[128 = 0]
[112 167 167 133 127 121 120 116 134 112 135 178 114 143 112 126 129 120
 136 131 150 145 137 139 144 102 110 179 139 130 147 156 111 116 129 110
 129 126 156 146 119 150 133 119 113 143 115 114 123 143 157 121 166 252
 117 124 150]	7
[103 160 164 133 199 134 120 142 217 114 123 148 118 148 112 125 136 119
 131 118 149 144 137 141 139 103 122 126 152 128 141 149 173 129 126 109
 125 124 141 141 181 146 134 122 113 141 111 115 123 142 153 127 178 253
 114 123 139]	9
[103 155 160 125 131 192 119 105 141 109 123 106 115 147 109 123 134 116
 128 120 141 113 152 146 140 111 110 137 154 126 138 150 125 127 120 114
 121 122 181 149 126 140 133 123 128 137 110 114 121 140 146 135 170 101
 113 125 140]	3
[148 161 167 131 133 150 119 114 154 114 123 110 112 147 113 166 138 120
 146 110 147 120 176 142 166  98 108 127 158 128 139 154 165 129 126 115
 126 124 144 149 108 145 135 122 128 139 101 131 123 142 152 131 166 104
 115 125 139]	3
[102 153 151 126 199 197 128 157 145 109 124 109 112 141 114 144 136 140
 127 112 141 115 134 145 140 108 106 139 162 125 136 151 123 139 118 112
 119 121 255 154 109 145 134 160 128 135  95 112 120 141 142 145 175  91
 112 165 142]	5
[106 167 183 133 128 144 119 115 175 114 123 110 112 145 113 124 136 118
 135 117 147 144 159 140 140 101 110 126 145 129 144 152 159 121 128 108
 128 125 147 145 151 147 133 120 129 143 112 114 122 144 156 123 175 103
 116 123 140]	5
[107 161 167 133 129 121 117 115 135 114 121 109 115 152 112 128 172 120
 133 125 146 145 159 142 139  97 110 126 146 130 143 152 121 116 126 112
 126 125 146 147 116 145 126 121 129 141 112 116 126 146 153 126 167 119
 124 125 140]	6
[211 161 168 154 128 207 119 116 136 112 123 121 114 141 115 126 136 118
 130 117 138 142 156 140 156 103 109 127 154 137 142 161 121 129 125 178
 125 123 144 141 108 148 134 121 127 140 137 114 134 144 154 126 175  98
 111 125 140]	1
[107 148 165 130 127 124 119 114 135 113 123 110 116 150 136 125 136 118
 132 119 148 144 150 156 142 101 107 124 146 129 159 152 120 128 126 111
 127 125 161 145 115 146 134 121 128 142 110 116 123 142 156 125 171  99
 116 124 138]	3
[106 174 173 138 130 150 120 127 125 114 119 109 113 149 135 127 130 121
 140 107 153 135 169 135 145  99 111 112 195 134 149 151 135 136 135 104
 137 129 186 143 119 160 128 117 128 148  98 116 126 146 168 111 169 103
 121 122 134]	0
